Each row has a name. Each question is about the rows just above it.

[-2.92, +0.03, -3.15, -1.05, -1.11, +0.05, -4.83, +0.40, +3.77, +1.23, +0.25, +2.33, -2.20, +4.49, -0.42, -6.40, +2.70, -2.93, -1.43, -2.32, -2.35, -2.10, +3.47, +0.33, -3.36, +0.45, -0.61, +0.74, -0.57, +0.49, +0.52, +2.21, -1.70, +1.56] -> zeson
[-0.62, -2.73, +0.82, -1.25, -2.30, -0.12, -1.87, -0.49, +2.65, +3.31, +6.12, -1.27, -0.82, +0.80, -1.95, -0.92, +3.69, +0.57, +0.65, -1.19, +0.48, -0.41, +3.34, +3.06, -2.00, +3.42, +0.62, -2.73, -1.51, +0.67, +1.20, -2.03, -0.86, -2.96] -> dizu
[+5.85, -1.03, -4.25, +0.44, +0.61, +2.84, +6.22, +3.74, -6.26, -3.73, -0.53, +0.55, +3.36, -1.95, +1.52, +1.37, -3.80, -2.59, -2.82, -4.39, +3.06, +0.88, -4.05, -1.01, -5.26, +0.64, -1.56, +3.25, -3.30, +1.07, +1.00, +5.06, +0.29, -1.12] -> pom
[+1.40, +0.09, -2.89, -0.33, +1.64, +4.20, +1.91, +3.25, -3.12, -2.60, -3.23, +0.72, +0.43, +4.13, +3.06, +1.52, -4.30, +2.04, +2.50, -1.13, -0.57, +0.20, -2.00, -1.39, +4.36, -1.20, -4.98, +8.42, +6.16, +0.44, +0.71, +1.91, -0.91, +1.33] -> keva
[-1.92, -1.13, +2.22, +0.93, +0.24, -4.49, -0.30, -1.64, +0.19, -0.09, -1.67, +0.89, -0.68, -8.23, -1.23, +4.58, -2.01, -2.59, -1.06, +1.40, -0.24, -1.46, +0.19, -2.27, +5.06, +0.25, +5.68, -7.19, +0.71, -2.47, -4.56, +0.86, +0.81, -1.95] -> domi
[+5.65, -1.98, -2.64, +2.95, +2.21, +0.54, +3.32, +4.54, -6.63, -3.86, +1.54, -0.01, +5.27, -2.84, +0.49, -0.18, -0.93, -4.84, -3.99, -4.53, +6.11, +1.08, -4.13, -0.51, -3.43, -1.05, -1.79, +0.70, -6.90, +0.10, +1.72, -3.21, +2.20, -4.62] -> Buro
[-1.41, -2.24, -2.90, -1.29, +0.60, +2.07, -0.69, +2.08, -0.24, -3.29, -3.62, +2.22, -1.16, -1.35, +1.05, +1.26, -5.22, -1.73, +1.72, -2.98, -2.03, -2.51, +4.49, -0.45, +6.31, +3.08, -2.46, +4.60, +8.16, -1.06, -1.01, +3.46, -4.58, -2.51] -> fir
[-1.92, -1.13, +2.22, +0.93, +0.24, -4.49, -0.30, -1.64, +0.19, -0.09, -1.67, +0.89, -0.68, -8.23, -1.23, +4.58, -2.01, -2.59, -2.12, +2.46, +0.55, +1.36, -2.34, -0.40, +7.33, -5.39, -3.89, +2.80, +1.01, -0.45, +1.50, +0.96, +3.89, -0.77] -> laz
[-0.35, -2.79, +1.48, -1.75, -0.26, +0.73, +1.96, -1.06, +4.50, -3.10, -1.96, -0.42, -0.27, -7.71, -0.72, +4.96, -5.57, +0.22, +3.22, -1.08, -0.88, -1.27, +4.00, +2.07, +6.00, +6.33, -0.22, +0.41, +7.16, -1.49, -0.91, +0.80, -5.60, -5.52] -> Zuf
[-1.92, -1.13, +2.22, +0.93, +0.24, -4.49, -0.30, -1.64, +0.19, -0.09, -1.67, +0.89, -0.68, -8.23, -1.23, +4.58, -2.01, -2.59, -2.12, +1.40, -0.24, -1.46, +0.19, -2.27, +5.06, +0.25, +5.68, -7.19, +0.71, -2.47, -4.56, -0.24, -5.01, -1.86] -> vam
[-3.30, +3.25, +1.64, +1.65, +1.12, -5.18, -2.65, -3.15, +2.13, -1.06, -5.51, +2.10, -0.98, -4.81, +0.05, -1.75, +0.24, -4.01, -3.47, +2.61, -2.04, -1.19, -0.09, -3.00, -1.20, -1.43, -0.86, +1.39, -2.13, +0.53, -0.27, -0.78, +2.19, -0.53] -> vir
[-3.30, +3.25, +1.64, +1.65, +1.12, -5.18, -2.65, -3.15, +2.13, -1.06, -5.51, +2.10, -0.98, -4.81, +0.05, -1.75, +0.24, -4.01, -3.47, +2.61, -2.04, -1.19, -0.09, -3.00, +0.11, -3.02, +4.84, -5.86, -2.53, -2.10, -3.36, +2.73, +0.95, +2.63] -> Bim
Which value is in both domi and dizu? -> [-1.95]
Which value is in both keva and zeson? -> [-0.57]
Which value is in both zeson and fir? -> [+4.49]
Which row holds [-1.92, -1.13, +2.22, +0.93, +0.24, -4.49, -0.30, -1.64, +0.19, -0.09, -1.67, +0.89, -0.68, -8.23, -1.23, +4.58, -2.01, -2.59, -2.12, +2.46, +0.55, +1.36, -2.34, -0.40, +7.33, -5.39, -3.89, +2.80, +1.01, -0.45, +1.50, +0.96, +3.89, -0.77]? -> laz
The one value in fir and dizu: -> [-2.03]

[-0.91, +2.11, -0.94, +0.60, +1.94, +0.28, -0.27, -0.49, -1.21, -0.41, -0.69, -1.11, +3.44, +0.59, -2.77, -0.87, -2.34, +0.91, -3.20, -1.01, -2.19, -3.21, -1.46, +1.79, +1.44] -> Bim
[-1.03, -1.20, +2.15, -0.34, -0.43, +0.32, +1.13, -0.95, +0.01, +2.13, -2.79, -0.64, -3.37, -0.57, -1.13, +0.42, -0.70, +1.34, -0.40, +0.63, -0.85, -0.63, -1.25, -0.71, -0.91] -> keva
[-0.42, -3.70, -1.14, +0.29, -1.62, +0.07, +4.20, +2.12, -1.09, +0.88, -0.50, -0.39, -1.49, +1.62, -0.89, -0.21, -0.57, -1.86, -0.63, -0.84, +0.07, -0.36, +1.43, +0.55, -3.90] -> Buro
[-1.16, -0.28, -0.54, -0.58, -3.21, -1.51, -1.29, +1.39, +0.64, -0.58, +0.63, +1.49, -2.62, +1.44, +0.51, +0.43, -0.16, -0.14, +0.77, +0.07, -0.10, +0.83, +0.08, -1.14, -0.40] -> pom
[+0.32, +3.18, +0.90, -0.21, +1.36, +0.00, -3.48, -1.76, -0.64, -0.73, +0.52, +0.38, +1.22, -1.10, +0.74, +0.16, +0.45, +1.47, +0.67, +0.77, -0.07, +0.22, -0.94, -0.35, +3.25] -> fir
[+1.41, +0.96, +0.39, +2.20, -1.61, +0.87, +1.57, +0.59, -1.07, -0.32, -1.53, -0.06, +1.53, +1.88, +1.64, +0.44, -3.38, -2.42, -0.43, +7.17, +1.14, +0.04, -0.79, +1.01, +1.13] -> dizu
[-1.03, +1.93, -0.98, +0.63, +2.03, +0.26, -0.26, -0.46, -1.29, -0.42, -0.93, -1.09, +3.58, +0.57, -2.77, -0.89, -2.29, +0.94, +1.01, -1.01, -2.16, -3.22, -1.50, +1.76, +1.53] -> domi
[-1.28, -0.83, -0.39, -2.18, +1.45, -0.75, -1.49, -0.54, +0.98, -0.93, +1.48, +0.03, -1.43, -1.75, -1.73, -0.34, +3.18, -0.94, +0.51, -2.97, -1.03, -0.06, +0.68, -0.89, -1.07] -> laz
[-2.10, -1.64, -0.77, -3.70, +2.34, -1.33, -2.45, -0.98, +1.64, +0.33, +2.56, +0.10, -2.34, -2.96, -2.84, -0.66, +5.47, +3.92, +0.91, -5.32, -1.78, +0.03, +1.37, -1.54, -1.86] -> zeson
[-0.89, -7.81, -2.44, +0.61, -3.57, +0.00, +8.67, +4.47, +1.36, +1.68, -1.10, -0.93, -3.06, +3.14, -1.95, -0.61, -0.99, -3.74, -1.37, -1.97, +0.34, -0.67, +2.89, +1.09, -7.98] -> Zuf
[-2.90, -2.14, +7.18, -5.00, +3.26, -1.68, -3.15, -1.25, +2.33, +0.38, +3.43, +0.16, -3.25, -3.97, -3.64, -0.98, +7.17, +5.30, +1.07, -6.77, -2.26, +0.03, +1.75, -2.11, -2.59] -> vir
[-0.88, +1.95, -0.89, -0.41, +1.89, -0.63, +0.56, +1.29, -5.00, +1.40, -2.88, +2.05, -0.93, +3.29, -0.93, -1.62, -3.02, +1.18, -0.45, -0.08, -0.13, +2.14, -2.70, +0.23, -5.01] -> vam
Shared by Bim and laz: -> [-0.94]
Shared by Zuf and Buro: -> [-0.89]
Which value is in both Bim and fir? -> [-0.94]
The one value in vir and dizu: -> [+7.17]
Which value is in both Buro and Zuf? -> [-0.89]
Where do [-1.03, -1.20, +2.15, -0.34, -0.43, +0.32, +1.13, -0.95, +0.01, +2.13, -2.79, -0.64, -3.37, -0.57, -1.13, +0.42, -0.70, +1.34, -0.40, +0.63, -0.85, -0.63, -1.25, -0.71, -0.91] appear? -> keva

